Below is a small trained network, with its code and all its weights. Each question gives an input and a target symbol and asks what happens when units are switched off, that is, made to give their printed mean instead of their output.

import numpy as np


def w(rows, s, z=0):
    codes = np.array(rows[::2]) - 128.0
    scale = np.full(codes.shape[1], s)
    scale[-1] = z or s
    return codes * scale


def f(y):
    return np.maximum(y, 0)


def softmax(a):
    e = np.exp(a - a.max(-1, keepdims=True))
    return e / e.sum(-1, keepdims=True)


def log_softmax(a):
    a = a - a.max(-1, keepdims=True)
    return a - np.log(np.exp(a).sum(-1, keepdims=True))


def net(x, mask):
    ids = ['βγθλμξτφω'.index(c) for c in x.split()]
    T = len(ids)
    res = E[ids] + P[:T]
    q, k, v = (res @ M[0].T for M in (Q, K, V))
    z = softmax(np.where(np.tri(T) > 0, q @ k.T / 2**0.5, -1e9)) @ v
    res = res + np.where(mask[0], z, O[0][:, -1]) @ O[0][:, :-1]
    y = f(res @ A[0][:, :-1].T + A[0][:, -1])
    res = res + np.where(mask[1:17], y, B[0][:, -1]) @ B[0][:, :-1]
    return log_softmax(res[-1] @ U[:, :-1].T + U[:, -1])


Q, K, V, O, A, B = {}, {}, {}, {}, {}, {}
E = w([
[184,157,153,82,116],'β',
[2,145,157,77,141],'γ',
[181,159,155,81,99],'θ',
[187,153,162,78,88],'λ',
[119,173,128,157,133],'μ',
[166,174,193,94,79],'ξ',
[167,102,85,129,32],'τ',
[113,143,159,171,74],'φ',
[100,104,35,162,116],'ω',
],0.026)
P = w([
[195,77,157,63,178],'0',
[185,128,122,84,125],'1',
[163,146,117,83,104],'2',
[137,142,123,74,91],'3',
[115,145,120,65,80],'4',
[93,146,120,57,62],'5',
[73,152,117,50,47],'6',
[43,136,119,57,29],'7',
[29,134,125,43,16],'8',
[10,128,120,36,7],'9',
],0.011)
Q[0] = w([
[137,190,191,134,45],'head 0',
[176,201,95,92,2],'head 0',
],0.0091)
K[0] = w([
[122,101,80,68,93],'head 0',
[7,140,143,114,96],'head 0',
],0.018)
V[0] = w([
[149,199,230,103,116],'head 0',
[127,160,48,2,228],'head 0',
],0.008)
O[0] = w([
[128,52,254,194,180,250],'head 0',
[84,99,49,14,185,148],'head 0',
],0.014,0.0014)
A[0] = w([
[111,83,84,213,153,118],'neuron 0',
[114,101,103,179,190,166],'neuron 1',
[133,159,150,84,50,188],'neuron 2',
[45,197,95,165,199,124],'neuron 3',
[213,249,130,185,152,88],'neuron 4',
[150,136,90,70,148,121],'neuron 5',
[54,178,104,102,175,254],'neuron 6',
[103,65,196,112,114,87],'neuron 7',
[145,100,126,82,224,27],'neuron 8',
[155,74,117,221,138,143],'neuron 9',
[73,90,188,117,165,50],'neuron 10',
[93,149,88,175,99,131],'neuron 11',
[79,172,139,208,161,136],'neuron 12',
[155,191,129,62,118,211],'neuron 13',
[113,111,127,82,69,148],'neuron 14',
[123,176,60,64,135,110],'neuron 15',
],0.011,0.0056)
B[0] = w([
[165,232,70,3,111,136],'neuron 0',
[140,168,140,158,207,134],'neuron 1',
[122,100,105,142,197,255],'neuron 2',
[225,111,114,123,105,150],'neuron 3',
[71,159,94,171,21,182],'neuron 4',
[42,71,167,176,66,184],'neuron 5',
[202,102,125,207,111,195],'neuron 6',
[162,149,75,72,166,182],'neuron 7',
[42,30,70,123,56,157],'neuron 8',
[14,187,130,92,180,159],'neuron 9',
[101,179,119,88,69,162],'neuron 10',
[125,176,149,36,209,163],'neuron 11',
[229,36,90,131,125,150],'neuron 12',
[161,90,33,177,126,221],'neuron 13',
[199,173,158,219,127,215],'neuron 14',
[85,191,240,57,196,213],'neuron 15',
],0.0071,0.018)
U = w([
[193,108,135,223,252,254],'β',
[212,142,43,151,76,111],'γ',
[130,173,133,116,106,40],'θ',
[159,161,125,78,82,69],'λ',
[218,167,141,54,93,71],'μ',
[174,188,205,118,176,143],'ξ',
[73,187,182,166,57,150],'τ',
[94,254,72,70,120,159],'φ',
[85,133,87,134,93,71],'ω',
],0.0073,0.0047)

Each question gives the input, a string of symbols that net reads in full, and the target symbol t.
The units are the heads (2 rows each of Q, K, V and O) and the neurons (one row each of A and B). Each row of codes is followed by its name. A weight is (code - 128) times the scale printed after its matrix; where a second scale follows, it is the last column's (O, A, B and U).
mask holds one flag per unit, heads first, then neurons. A switched-off unit (its flag False) gives its mean, the last column of its rows in O or B, instead of its output. The means were averaged over made-up inputs and are rounded, as every weight is.
A unit's drop is (log p(t) with every unit on - log p(t) with that unit switched off) / (log p(t) with every unit on - log p(t) with every unit switched off).
The circuit of an input: a set's keep is (log p(t) with only the set's units on - log p(t) with every unit switched off) / (log p(t) with every unit on - log p(t) with every unit switched off). Starting from the 12 units with the biggest drops (on a tie, the unit counted first), units are removed one at a time, each time the one whose removal leaves the highest keep (on an exact tie, the one counted first), for as long as the keep stays at least 0.8.
circuit, biggest first: the units of the circuit, biggest drop first
top k neurons: the k neurons with the biggest drops, biggest first
drop when u is switched off: that unit's drop, to one decimal
input θ τ θ λ, target γ: top neuron : neuron 15
input τ φ τ θ φ λ, target τ: circuit, biggest first : head 0; neuron 4
input φ β ω ξ τ, target φ: circuit, biggest first : head 0; neuron 15
input τ μ μ β ξ, target ξ: circuit, biggest first : head 0; neuron 13
input β β τ τ φ φ μ, target τ: top 3 neurons : neuron 4; neuron 13; neuron 9
input θ φ λ λ θ τ β, target γ: top 2 neurons : neuron 13; neuron 15
input β λ ω φ φ, target φ: circuit, biggest first : head 0; neuron 11
input τ ω μ θ τ θ, target γ: circuit, biggest first : head 0; neuron 13
input λ θ φ θ λ λ τ ξ, target γ: circuit, biggest first : neuron 15; neuron 13
input β τ τ β θ μ λ, target β: top 2 neurons : neuron 4; neuron 15
input ξ τ τ τ γ, target β: top 2 neurons : neuron 6; neuron 4
input φ θ τ μ ω λ τ θ θ μ, target β: circuit, biggest first : neuron 4; neuron 10
input λ β ω ξ θ ξ λ ξ θ λ, target ξ: top 3 neurons : neuron 13; neuron 4; neuron 8
input τ ξ θ τ μ, target γ: top 2 neurons : neuron 15; neuron 12
input μ ω φ ω μ φ λ ξ θ ξ, target ξ: circuit, biggest first : head 0; neuron 7
input ω λ φ φ λ φ λ λ, target τ: circuit, biggest first : head 0
input μ ξ τ τ ω θ φ λ τ, target τ: top 2 neurons : neuron 13; neuron 9
input φ φ ξ ω τ τ λ μ, target γ: circuit, biggest first : neuron 15; neuron 3
input λ λ φ β, target τ: circuit, biggest first : head 0; neuron 4
input λ τ ω ξ ξ φ λ θ, target τ: circuit, biggest first : head 0
input μ τ λ θ, target γ: circuit, biggest first : neuron 15; neuron 13
input φ λ ω, target φ: top 2 neurons : neuron 0; neuron 9
input ξ τ ω λ φ φ β, target τ: drop when head 0 is switched off : 1.2
input τ μ ξ, target γ: drop when neuron 13 is switched off : 0.2
input λ ω μ, target φ: drop when head 0 is switched off : 1.4
input γ φ τ β, target ω: drop when neuron 11 is switched off : 0.0
input λ ω μ φ λ λ β β ω τ, target φ: circuit, biggest first : head 0
